Below are the code and all the weights of a small trained network. Each question names an input and a target symbol and asks about switching units off, where a switched-off unit gives its printed mean instead of its output.

import numpy as np


def w(rows, s, z=0):
    codes = np.array(rows[::2]) - 128.0
    scale = np.full(codes.shape[1], s)
    scale[-1] = z or s
    return codes * scale


def softmax(a):
    e = np.exp(a - a.max(-1, keepdims=True))
    return e / e.sum(-1, keepdims=True)


def log_softmax(a):
    a = a - a.max(-1, keepdims=True)
    return a - np.log(np.exp(a).sum(-1, keepdims=True))


def net(x, mask):
    ids = ['αβγδζηθλμξπστφψω'.index(c) for c in x.split()]
    T = len(ids)
    res = E[ids] + P[:T]
    u = 0
    for l in range(2):
        r = res
        for j in range(3):
            rows = slice(2 * j, 2 * j + 2)
            q, k, v = (r @ M[l][rows].T for M in (Q, K, V))
            z = softmax(np.where(np.tri(T) > 0, q @ k.T / 2**0.5, -1e9)) @ v
            o = O[l][rows]
            res = res + np.where(mask[u + j], z, o[:, -1]) @ o[:, :-1]
        u += 3
    return log_softmax(res[-1] @ U[:, :-1].T + U[:, -1])


Q, K, V, O = {}, {}, {}, {}
E = w([
[235,149,98,140],'α',
[43,70,27,227],'β',
[153,146,165,168],'γ',
[69,6,224,214],'δ',
[149,144,152,114],'ζ',
[163,169,117,93],'η',
[112,132,235,82],'θ',
[152,152,129,108],'λ',
[187,141,75,131],'μ',
[92,131,116,146],'ξ',
[142,149,82,136],'π',
[88,156,82,165],'σ',
[77,37,119,5],'τ',
[179,172,35,97],'φ',
[199,152,67,124],'ψ',
[56,254,186,250],'ω',
],0.0097)
P = w([
[56,253,234,137],'0',
[251,33,118,192],'1',
[231,28,105,203],'2',
[192,38,111,184],'3',
[209,29,95,197],'4',
[214,42,90,196],'5',
[211,40,72,183],'6',
[205,67,63,190],'7',
[228,49,63,188],'8',
[224,63,42,184],'9',
],0.0041)
Q[0] = w([
[222,155,94,127],'0.h1',
[78,100,250,179],'0.h1',
[156,93,220,21],'0.h2',
[217,46,58,134],'0.h2',
[17,193,231,40],'0.h3',
[18,172,254,59],'0.h3',
],0.0074)
K[0] = w([
[172,154,221,90],'0.h1',
[18,65,101,173],'0.h1',
[233,57,252,69],'0.h2',
[101,234,38,112],'0.h2',
[198,14,158,238],'0.h3',
[178,2,96,223],'0.h3',
],0.0078)
V[0] = w([
[69,187,125,107],'0.h1',
[113,38,207,201],'0.h1',
[230,51,240,208],'0.h2',
[140,129,129,76],'0.h2',
[31,168,71,137],'0.h3',
[195,185,2,113],'0.h3',
],0.0086)
O[0] = w([
[162,159,97,145,4],'0.h1',
[60,156,118,153,172],'0.h1',
[20,244,114,33,252],'0.h2',
[184,136,161,216,76],'0.h2',
[94,1,158,226,133],'0.h3',
[229,115,188,191,180],'0.h3',
],0.0078,0.0016)
Q[1] = w([
[150,20,227,67],'1.h1',
[106,215,230,39],'1.h1',
[173,182,1,196],'1.h2',
[77,87,205,239],'1.h2',
[69,76,229,126],'1.h3',
[153,196,147,115],'1.h3',
],0.0083)
K[1] = w([
[25,124,220,65],'1.h1',
[122,214,206,2],'1.h1',
[231,133,198,171],'1.h2',
[56,230,82,166],'1.h2',
[143,20,91,247],'1.h3',
[114,110,46,120],'1.h3',
],0.0084)
V[1] = w([
[183,85,2,87],'1.h1',
[229,232,83,114],'1.h1',
[220,91,239,176],'1.h2',
[153,249,157,188],'1.h2',
[49,48,185,133],'1.h3',
[241,122,186,108],'1.h3',
],0.0062)
O[1] = w([
[83,144,33,198,218],'1.h1',
[181,243,117,204,151],'1.h1',
[254,64,221,166,255],'1.h2',
[225,217,137,242,197],'1.h2',
[121,90,206,205,76],'1.h3',
[165,90,82,55,191],'1.h3',
],0.0064,0.0015)
U = w([
[123,155,73,128,127],'α',
[136,164,90,127,157],'β',
[112,119,62,105,104],'γ',
[144,164,131,134,152],'δ',
[185,105,164,169,101],'ζ',
[119,198,94,123,99],'η',
[159,229,86,116,89],'θ',
[119,44,106,13,137],'λ',
[70,97,214,177,185],'μ',
[129,119,134,153,129],'ξ',
[88,226,183,254,91],'π',
[148,164,124,140,85],'σ',
[108,151,222,70,253],'τ',
[84,174,33,137,32],'φ',
[160,165,144,129,105],'ψ',
[71,53,49,214,76],'ω',
],0.0092,0.0063)

Each question gives the input, a string of symbols that net reads in full, and the target symbol t.
The units are the heads (2 rows each of Q, K, V and O). Each row of codes is followed by its name. A weight is (code - 128) times the scale printed after its matrix; where a second scale follows, it is the last column's (O and U).
mask holds one flag per head, layer by layer. A switched-off head (its flag False) gives its mean, the last column of its rows in O, instead of its output. The means were averaged over made-up inputs and are rounded, as every weight is.
A unit's drop is (log p(t) with every unit on - log p(t) with that unit switched off) / (log p(t) with every unit on - log p(t) with every unit switched off).
The circuit of an input: a set's keep is (log p(t) with only the set's units on - log p(t) with every unit switched off) / (log p(t) with every unit on - log p(t) with every unit switched off). Starting from all 6 units, units are removed one at a time, each time the one whose removal leaves the highest keep (on an exact tie, the one counted first), for as long as the keep stays at least 0.8.
units of the circuit, in order: the units of the circuit, biggest drop first
most important unit: the unit with the biggest drop
which heads matter: for each layer, one digit per head in row order, 1 if its drop is at least 0.15 and else 0, layers parted by /
drop when u is switched off: that unit's drop, to one decimal
input β α φ, target λ: units of the circuit, in order	(1.h1 0.h3 0.h2 1.h2)
input β τ σ ξ ω γ, target μ: units of the circuit, in order	(1.h3 0.h3 1.h1)
input δ θ γ β η φ, target π: most important unit	1.h3
input θ θ α, target φ: units of the circuit, in order	(0.h3 1.h2 0.h2)
input ω ψ θ λ α τ β φ γ α, target ω: which heads matter	001 / 100
input φ α φ ψ φ ξ ζ, target ζ: units of the circuit, in order	(0.h3 1.h2 0.h2)
input β η φ φ π ω α, target λ: units of the circuit, in order	(1.h1 0.h3 0.h2 1.h3)
input φ α η η φ τ φ α, target ζ: units of the circuit, in order	(0.h3 1.h2 0.h2)
input β γ μ α, target λ: which heads matter	011 / 110
input φ η λ γ μ, target ζ: units of the circuit, in order	(0.h3 1.h2 0.h2)
input θ α φ, target φ: units of the circuit, in order	(0.h3 1.h2 1.h1)
input δ η ξ α, target π: which heads matter	011 / 001
input β η μ π φ β φ φ, target λ: which heads matter	111 / 101
input α γ α ψ φ α ξ α π α, target θ: which heads matter	011 / 101
input θ γ θ θ δ γ τ δ μ, target φ: which heads matter	011 / 010
input φ τ η φ δ ξ φ φ, target ζ: units of the circuit, in order	(0.h3 0.h2 1.h2)
input φ γ ω φ α φ φ φ σ γ, target ζ: most important unit	0.h3
input φ ψ φ θ ζ, target ζ: units of the circuit, in order	(1.h2 0.h3 0.h2)
input φ α η, target ζ: units of the circuit, in order	(1.h2 0.h3 0.h2)
input α ψ γ α, target θ: most important unit	0.h3
input β ξ μ, target λ: which heads matter	011 / 110
input α φ α φ, target θ: drop when 0.h3 is switched off	0.5
